(in the rows, 128 means zero)
Each row has two labels, one from each of two sets.
[134 101 159 198 119 137 121 130 124 135 143 129  77 142  92 114 138 125
 113 144 122 131  84 118 136 102 125 101  89 119 109 116 134 140 122 122
 118 145 161 128 118 135 142 129 131 111 171 136 122 158 122  99 117 123
 120 123 120 140 111 128 122 123 147 154 141  74 137 135 129 120 129 147
 134 123 125 157 112 129 119 127 120 152 137 121 128 110 129 143 121 106
 123 116 109 136 126  94 131 139 148 119 149 134 167 145 116 135 138 138
 112 126 121 139 135 132 115 130 126 142 118 147 109 139 102 126 129 125
 124 130 124 128 106 127 152 125 160 136 123 135 135 128 105 104 158 116
 126 148 113 142 125 175 139 125 124 134 149 151 148 134 155 150 120 127
 141 121 125 107 121 121 115 137 137 117 109 109 142 120 140 116 167 105
 158 129 172 215 113 147 135 125 125 121 125 142 141 141 130 144 125 123
 118 137 126 143 130 116 126 124 126 117 144 130 111  97 108 151 140 114
 137 124 133 109 124 122 116 129 144 129  98 129 142 135 127 123 152 142
 108 106 124 162 114]  B M
[142  96 147 214 118 134 111 131 126  89 157 119  86 120  87 112 133 121
 117 138 103 135  80 113 135 105 130  76 107 100  97 101 124 141 124 133
  74 145 158 127 105 147 133 137 131 118 208 150 121 152 110 104 118 137
 101 129 115 143 105 127 142 126 144 156 130  72 131 123 135 121 131 126
 124 104 127 166 119 134 121 134 121 154 149 129 112 116 140 147 120  95
 123 107 109 153 106 100 120 125 142 113 170 128 133 143 116 141 127 149
 108 111  99 166 160 134  67 141 120 146 111 158  90 151 100 120 140 111
 129 130 121 120 117 127 151 130 147 129 118 137 118 119  87 116 160  98
 131 162 103 156 140 211 142 151 128 141 138 161 157 132 161 151 111 124
 145 117 126 117 126 117  97 133 144 108 106 103 156 132 140 129 215  95
 156 137 181 227 110 126 132 116 104 115 132 156 156 146 105 143 131 146
 118 162 101 158 144 124 110 137 122 117 167 118 114  83  81 176 158 126
 128 113 133 100 126 117 103 126 158 133  87 128 144  91 104 109 135 151
 128 105 144 171  99]  B M
[160 127 148 184 121 175 134 135  98  78 123 105 108 127 172 116 141 100
 114  98 119 130  50 108 174 151 115 123 119 104  91 136 139 167 111 119
  74 117 132 140 122 130 147 134 124 101 252 110 134 188 109 118 123 150
 137 146 122 122 137 132  98 121 167 128 147 180 144 145 130  92 136 120
 115 108 116 176 155 122 105 140 105 197 143 112 114 115 128 129 103 117
 150 105  78 184  79  43 130 120 162 113 167 134 174 164 118 101 116 183
 120 109 105 134 122 106  71 127 126 133 117 146  81 155 137 116 121 109
 132 110 108 123  33 148 122 131  85 137 130 121 108 156  60 124 112 102
 135 131 121 197 118 117 142 128 119 153 177  96 149 153 146 130 134 121
 135 120 130  89 107 115  48 124 140 116 143 102 181 128 120 145 252 117
 140 139 188 252  99 178 137 113 131 106 142 150 143 155 172  84 145  92
 161 143  78 135 133 193 102  89 128 124  89 107 114  93 163 157 176 156
 135 123 144 152 110  98 157 135 123 131 237 113 124 150 152 126 127 145
  97 112 148 143  82]  H M
[156 111 195 252 129 142 101 144  94 174 129 115  47 171 214 101 146 120
  30 129 157 139  78 111 146  81 120 136  89 134 106 141 146 172  98 128
 165 131 146 128 125 138 163 132 118  65 239 112 252 201 122  75 125 126
 163 149 136 141 115 128 117 123 181 147 163 155 135 154 121 109 133 122
 139 115 102 153 101 136 103 135 126 152 157 114 126  96 117 145 111 115
 144  98  96 151 138 105 152 130 158 104 125 118 167 137 115 114 100 146
 102 163 125 148 111 131  43 120 130 149 120 110 110 113 122 103 123 154
 121 123 115 145  40 128 123 116 131 139 120 121 121 139  85  77 102 130
 125 106 125 196  92 107 130 116 126 136 145 142 136 125 140 145 135 122
 133 122 119 108  68 133  69 153 144 143 100 108 153 101 143 192 151 114
 160 111 139 241  77 168 131 129 114 108 115 165 121 146 174 101 135  82
 163 141 122 197 153 143 112 101 100 121 127 135 124 101 173 148 115 162
 117 104 134 149 121 120 142 133 136 116 214 117 113 188 120 108 153 152
  98 110 155 216 120]  H M
[141 123 119 191 128 147 117 161 164 171  97 125 164 115 177 130 137 113
 176 139 125 121  87 152 115 169 134  75 153 106 103  98 122 105 124 122
  88 134 162 111  95 146 133 161 118  62 240 139 121 188 109  94 126 135
 117 133 132 132 113 135 124 132 160 157 151 131 134 128 119 122 121 135
  95 126 135 135 112 108 121 133 130  95 162 109 139  80 132 153  96 132
 127 105 123 138 103  41 132 135 145  89 203 134 137 154 143 139 123 139
 127  61 123 157  98 137  80 138 126 114 111 137  83 146  97 128 104  87
 137 128 123 131 116 134 141 126 129 134 119 141 129 134 125 106 112 111
 127 153 120 149 129 171 129 117 103 131 129 134 138 153 140 182 126 122
 144 129 126 119  84 110  88 135 133 127 114 137 151 158 134 162 185 112
 160 129 134  64 144 156 135 122 127 119 102 156 146 156 166 147 117 127
 108 152 130 148 138 205 108 116 142 118 127 110 110  82 133 154 134 104
 115 142 137 151 132 113 150 124 142 141 133 137 119  73 150 129 105 110
 126 117 122 138  94]  H M
[119  91 140 129 115 129 123 123 117  97 176 119  71 109  25 114 136 119
 112 132  89 136 137 113 139  84 117 124 114 124 122 126 110 109 127 127
 126 142 141 135 119 141 137 110 128 158 132 152 127 108 130 150 126 129
 101 134 128 127 124 128 143 128 128 146 127  98 129 111 142 150 133 129
 143 102 135 133 128 139 135 136 135 120 124 138 121 154 136 131 133  90
 120 117 117 134 108 204 127 122 132 117 125 131 173 125 107 150 134 130
 107 126  92 160 190 142  87 114 136 142 123 152 134 117 114 133 153 138
 123 134 122 119 137 113 136 145 149 134 132 137 147 132  92 135 155 121
 138 141 125 136 133 161 132 157 139 131 138 141 146 118 142 128 119 139
 141 131 128 116 146 113 115 128 121 111 126 113 170 100 124 129 148 113
 139 132 183 100 133  66 128 133 112 144 147 169 168 126  99 161 128 165
 120 139 117 178 121 113 114 137 143 125 150 112 130  95  38 147 148 114
 135 123 123  96 133 147  84 129 147 121  98 132 149  97  72 102 132 158
 116 118 146 169 121]  J L
[140  83 181 209 103 150 118 136  94  98 156 114   9 137  45  94 173 109
  94 135  91 141  47 116 174  89 114 102  51 108 111 127 142 179 143 132
 110 156 151 139  99 136 155 109 133 128 200 125 130 157 117 129 105 128
 103 114 118 139 107 127 117 122 161 147 155 115 143 140 135 145 146 139
 140  91 119 164 127 134 126 132 129 168 136 115 101 125 138 146 122  84
 117 101  84 172 118 136 135 124 163 101 134 132 231 155  95 124 117 158
 100 112 103 135 151 116 146 131 129 150 121 173 100 135  88 134 128 121
 126 128 123 115  30 136 161 150 163 155 134 129 146 137  75 126 172 119
 124 134  96 151 100 179 147 120 131 145 202 147 184 126 169 181 120 141
 137 112 118  84 106 107  85 129 151  89 101  71 172 104 135 134 252  91
 163 146 198 252 102 147 135 138 127 123 137 185 173 151 133 136 133 120
  98 158 109 170 140 114 130  99 129 111 165 109  98  72 105 178 171 130
 130 125 144 103 126 131 100 129 142 123 164 120 149 146 136 102 183 162
  82 100 140 223 101]  J M
[154 123 154 238 123 163 129 122  90  48 140 110  92 134 151 119 122 112
 106 113 119 141  55  91 170 142 116 111 100 106  96 138 142 186 127 133
  82 133 114 142 110 135 145 130 128 139 231 118 129 152 117 121 132 143
 123 138 115 132 128 125 114 132 151 121 130 138 152 145 133  90 126 120
 127 105 119 180 149 131 108 139 107 222 142 117 111 126 139 122 110 117
 140 116  70 185 107  73 121 112 153 126 156 124 130 153 110 110 121 176
 119 139 117 137 132 102  81 135 132 133 107 148  89 163 135 118 121 113
 132 122 112 126  58 148 127 133  86 130 124 112  99 138  60 124 151  93
 137 148 112 186 128 155 140 132 132 153 167 113 152 143 149 119 125 118
 136 113 121  96 145 122  82 119 145  95 140  96 162 138 126 110 252 104
 129 143 180 252  91 171 132 121 122 107 145 138 124 148 131 116 148 100
 150 148  74  98 145 136 123 109 105 124  99 122 112  98 178 162 174 164
 125 110 143 119 120  74 138 133 135 121 156 118 139 157 151 126 144 153
 133 116 155 144  94]  H M
[155 117 140 252 134 144 115 135 125 101 130 123 125 132 149 129 121 123
 131 133 125 133  42 104 140 132 117  46 102  97  94  96 136 159 135 135
  75 153 183 124  84 142 138 155 128 130 243 127 121 163 117  57 121 139
 117 123 141 139 107 133 139 121 145 157 129  51 151 151 134  92 123 120
 111 121 125 181 111 124 106 129 115 194 169 119 140 107 139 142 101 115
 131 111 107 161 114  30 133 123 147 126 189 125  97 153 114 143 143 156
 114 128 124 153 129 106  68 144 113 143  99 146  68 170  98 111 134 103
 128 125 126 130 102 138 150 115  93 129 124 141 103 113  73  80 178  77
 124 189 104 164 148 216 138 146 119 139 121 156 147 151 163 158 114 105
 155 119 124 111 149 127 110 138 148 111 129 112 139 151 144  80 252  85
 163 142 157 252 103 172 140 108 128 104 119 119 125 151 106 128 130 132
 114 164  90  75 147 133 113 131 108 114 113 143 106 108 157 173 167 118
 134 126 133 115 112  91 125 128 150 136  64 134 146 107 135 130 136 144
 127 100 133 138  91]  W M
[134  79 169 166 117 140 131 116 114  76 198 129  46 129  47 109 144 122
  87 138 107 139  77 111 140  83 113 100  73 120 107 114 126 149 116 123
  68 147 143 136 132 144 149 109 130 131 171 148 119 151 121 130 107 123
  96 126 110 139 118 126 137 123 136 159 130  67 131 126 143 111 135 147
 150 123 124 161 137 142 114 132 115 176 115 119 109 142 138 132 141  98
 120 109 102 147 115 135 130 118 148 117 133 126 171 145  98 129 127 148
 113 127  99 146 159 143  87 127 128 157 125 158 126 135 123 127 149 136
 125 131 115 115 130 124 162 135 193 137 115 126 129 124  89 109 201 118
 133 137 115 154 127 193 138 165 147 144 146 144 159 129 171 123 115 127
 152 118 120 109 134 121 112 138 126 104 104  96 152 105 126  57 187 114
 159 133 201 252 100 134 130 136 134 121 137 145 156 139 108 140 136 135
 131 146 109 165 159 115 132 136 134 115 153 116 121  82  80 149 159 102
 132 113 127  77 114 134  82 137 155 126  86 117 147 148 106 111 146 158
  91 115 140 157 113]  B L
[125 119 103 218 127 144 116 156 167  94 132 105 206  85 123 151 141 111
 210 122  94 119 129 140 152 171 124  78 145  96  97 102 116 115 155 155
  77 141 144 147  55 161 125 151 139 160 252 144 123 138 111 118 126 146
  73 111 124 118 131 135 145 132 112 147 125 127 127 122 145 109 115 140
  96 112 143 137 121 120 131 134 134 130 158 123 150 117 132 124 111 127
 125 122 141 167 108  90 125  90 137  99 199 130 111 136 112 159 128 182
 140  65  91 157 154 139   4 136 126 119  97 148  92 173 107 125 136  84
 134 133 115 108 174 134 116 147  99 144 129 167 174 129  99 134 197  98
 146 162 114 153 158 192 123 175 126 130 123 112 136 127 143 170 113 123
 146 126 129 118 120 110 129 140 115  95 159 123 160 146 106  16 252  99
 137 143 123 144 138 109 147 102 164 129  89 147 171 131 104 104 123 176
  89 145  81 101 133 252 127 151 142  91  90  93  96 103 168 154 165  72
 106 149 134 107 133 124 106 126 144 129  75 135 129  74 147 136  93 136
 103 134 124 123  88]  H S
[132  93 199 172 107 137 105 149 110 195 142 123   8 159  89  89 184 126
  56 140 122 137  99 142 158  50 126 142  66 140 134 146 151 152 116 115
 185 138 168 130 132 135 156 107 125  82 157 113 129 187 128  96 107 102
 146 128 145 137 104 131 120 129 174 155 177 152 128 140 129 155 147 134
 149 117 117 128 100 136 118 135 142 102 137 113 124 114 118 162 132 103
 132 103 110 136 139 145 159 146 151 107  93 135 252 138 103 118 106 120
 101 133 123 132 132 146 133 119 132 150 137 139 132  88  94 133 128 165
 118 111 121 132  32 122 145 129 189 159 133 123 180 143 118 109 111 165
 122  80 122 150  77 102 131 100 126 127 179 147 155 114 148 181 150 141
 123 125 120 100  44 124  93 141 147 140  92 102 153  78 134 189  67 115
 171 121 159 121 108 141 130 148 128 130 121 184 161 134 172 139 127 100
 113 134 151 233 138 129 125  90 126 123 167 106 120  98 100 140 117 124
 122 128 127 142 127 159 131 128 114 127 240 120 123 184 119 105 179 143
  85 103 127 245 132]  J M
[125  76 153 163 113 142 128 127 131 125 156 120  46 111  46 113 147 114
 119 136  95 131  93 135 136  94 113  95  90 114 104 104 119 119 129 125
 104 147 131 137 102 145 153 127 134 129 182 149 120 156 118 140 115 122
  89 127 124 120 114 132 137 128 147 165 147 113 134 120 138 132 133 151
 141  97 131 135 119 132 130 133 131 127 128 126 128 136 135 132 127  94
 121 104 114 147 109 164 134 126 150  97 159 132 178 147 102 151 122 144
 112  98  92 164 177 143  99 112 137 139 104 163 126 130  98 132 144 117
 128 131 119 121 134 117 156 154 169 144 133 138 144 136  83  96 197 108
 132 149 116 136 128 182 137 143 143 129 147 139 154 125 154 161 115 136
 145 127 128 104 145 109 118 135 115  98 111 103 167 100 119  89 186 110
 165 129 192 120 129 103 126 129 129 140 122 182 158 130 114 147 125 145
 100 145 117 183 129 142 123 137 143 119 153 104 115  59  68 156 142  88
 137 131 138  89 127 150  79 129 161 119  84 127 144 109 100 103 136 152
  79 116 138 173 107]  J L
[148 125 174 212 111 144 114 127  92 109 149 117  60 150  77 110 146 121
  82 109 113 142  76  91 174  95 126 134  93 123 118 140 138 172 122 116
 150 140 191 135 130 128 147 113 126 132 167 100 131 150 131  82 123 135
 148 147 131 141 123 122 126 114 147 133 140  96 141 150 127 115 136 100
 134 115 120 171 124 133 110 139 119 171 157 127 120 134 144 146 124 105
 139 117  84 154 118  74 131 142 152 132 130 126 212 146  97 125 173 134
  95 167 124 141 152 103 107 129 125 148 118 146  98 133 112 124 141 143
 122 123 113 128  33 136 133 124 101 132 136 112 161 131  74 131 104 130
 127 132 112 178 113 138 145 147 116 142 162 139 152 137 147 129 133 125
 134 120 130  89 120 135  75 118 149 123 130  85 169 121 141 173 208 104
 150 138 193 252 112 151 127 130 118 132 163 137 133 140 133 120 135 115
 150 149 103 133 136  93 106  91 119 129 106 132 118 117  93 155 168 144
 156 122 126 136 123 116 156 131 118 130 175 125 140 172 117 113 178 158
 125 100 131 177 114]  H M
[150  88 140 238 126 155 138 132 132  61 172 122 125 115 102 124 129 116
 136 125 111 133  69 119 151 117 117  64  98  94  89  94 124 147 125 131
  23 148 176 133  97 150 146 150 125 123 252 144 116 171 106  86 114 140
  91 127 108 130 111 124 137 125 144 166 123  55 137 133 148  89 123 136
 118 120 128 189 139 136 109 138 104 196 147 116 125 111 131 140 106 103
 134 115 106 169 101  52 119 104 146 110 185 128 128 159 106 132 140 178
 119  95  90 164 145 130  18 144 118 149 104 160  78 171 109 118 141  98
 127 123 110 121 138 126 148 125 140 135 111 146 101 124  68 106 202  87
 139 170 106 170 150 206 142 164 132 144 131 145 156 139 167 146 109 111
 155 117 122 105 124 120  93 148 132 105 125 107 155 134 130  35 252  96
 164 142 187 252  99 150 138 109 134 107 115 135 157 154 103 122 135 138
 126 158  80 119 139 179 113 141 132 109 122 117 108  85 126 165 182 101
 123 119 134  95 107 107 106 128 162 133  83 124 131 105 125 128 122 152
 120 106 144 131  87]  W S
[149 102 166 190 123 151 125 135 111 182 115 130  53 155 127 112 142 133
  87 131 141 136  63 116 126 109 119 104  99 129 110 115 136 140 112 106
 143 131 154 127 130 130 153 133 126 100 173 122 125 183 127  93 122 123
 131 141 133 132 115 134 111 126 168 159 161 110 133 147 123 111 133 127
 134 128 117 146 104 122 111 133 124 143 147 126 133 106 128 148 112 122
 133 101 107 132 117  81 138 162 158 106 158 132 175 148 119 140 137 106
 109 131 132 147 134 121 134 110 137 135 109 140 110 120 107 130 126 123
 129 125 123 143  72 126 153 121 134 136 136 118 147 139  93  66 129 115
 130 146 115 154 108 149 140 105 119 137 146 149 144 138 143 161 127 131
 140 127 125 100 137 125  94 126 137 120 112 111 143 115 138 174 152 115
 164 119 176 170 116 168 127 135 118 127 133 157 127 144 165 150 131 100
 135 142 139 156 136 107 108 101 126 131 125 139 126  90  94 150 131 128
 143 143 138 137 122 128 141 133 140 126 132 129 137 140 119 109 148 136
 102 107 133 161 114]  B M
[137  97 156 221 128 140 124 126 111  86 175 110  86 124 101 119 133 118
 103 130 113 135  95  99 141 110 114 104 102 114  98 117 124 147 127 135
  89 141 114 139 103 142 149 124 128 145 215 139 121 145 120 121 123 130
 105 133 121 131 125 124 140 124 137 146 128 111 134 128 142 104 127 135
 143 104 129 151 126 136 116 133 117 178 133 125 126 135 133 120 127 100
 131 113 114 161 114 133 128 110 147 110 158 120 126 135 107 142 123 157
 116 133 100 158 168 137  35 124 138 136 109 147 113 145 127 117 142 128
 125 131 112 127 134 126 136 137 132 133 123 132 116 128  74 100 187 108
 138 153 118 161 136 182 132 160 142 140 139 126 145 124 158 124 116 126
 150 121 123 108 144 121 113 139 120 109 123 104 158 120 127  76 241 115
 143 131 169 230 110 115 130 125 125 122 127 154 145 135 108 107 137 140
 133 139  97 143 134 147 126 142 127 115 120 119 120  93 128 154 152 120
 126 118 134  93 118 125  96 132 156 118  71 121 141 137 108 107 128 155
  86 114 153 154 103]  B L
[114  97 127 163 109 141 150 126 140 107 166 119  94 108   4 132 155 108
 185 120  69 134  71  87 132 181 119  77 118 107  96  92 109 101 144 116
  91 148 142 136  99 141 123 125 131 167 184 150 118 124 121 165 121 133
  78 135 132 120 127 135 113 132 115 145 133  69 136 119 135 112 133 146
 123 112 145 134 121 109 129 134 120 135 145 134 132 149 150 123 131 100
 123 101 117 136  95 121 118 148 157  97 219 135 196 161 110 170 162 127
 116  96 115 166 194 127  90 120 145 116 103 172 116 162  95 145 133 103
 140 133 113 111 149 132 156 151 135 134 128 120 173 129  90 130 182 107
 147 181 111 134 139 242 136 156 124 131 159 117 159 148 145 135 114 133
 153 128 147  96 194 100 125 108 117  74 129  88 185 141 124 108 252 111
 133 140 229  31 171 109 120 119 133 158 149 190 155 135 101 152 126 178
  98 148 109 127 115 122 117 125 151 126 110 115 108  63  36 165 173  79
 151 155 142  74 149 134  96 122 153 131   4 136 173  97 120 111 132 155
  75 134 117 130 101]  B L
[152 124 163 176 118 158 133 136 125 176 117 129  97 154 148 112 158 113
 115 119 124 131  43 107 123 157 127 104 117 120 101 123 130 129  98  96
 105 122 164 124 148 130 144 138 119  49 207 121 120 201 118 105 129 130
 142 163 132 120 123 136  96 127 170 148 165 127 139 144 118 100 134 132
 116 133 117 144 129 111 105 133 115 133 150 124 126 106 125 154 106 129
 138  93  93 136 100  23 137 172 159 104 185 131 205 162 130 114 139 126
 116 114 138 145 114 129  94 118 134 123 122 136 101 134 117 126 106 122
 131 123 120 130  67 137 139 119 139 129 122 102 163 147 106 100  84 131
 134 131 125 167 105 142 138 102 108 141 153 120 141 161 149 143 140 128
 144 128 131  94  93 118  61 123 137 132 101 121 163 130 135 209 201 127
 154 122 192  91 130 185 125 123 119 125 138 161 121 157 196 142 134  99
 155 143 135 171 129 153  99  82 138 134 106 119 126  80  95 145 141 133
 138 138 147 152 128 116 164 139 128 139 154 128 139 152 148 117 133 126
 101 121 126 142 111]  B M
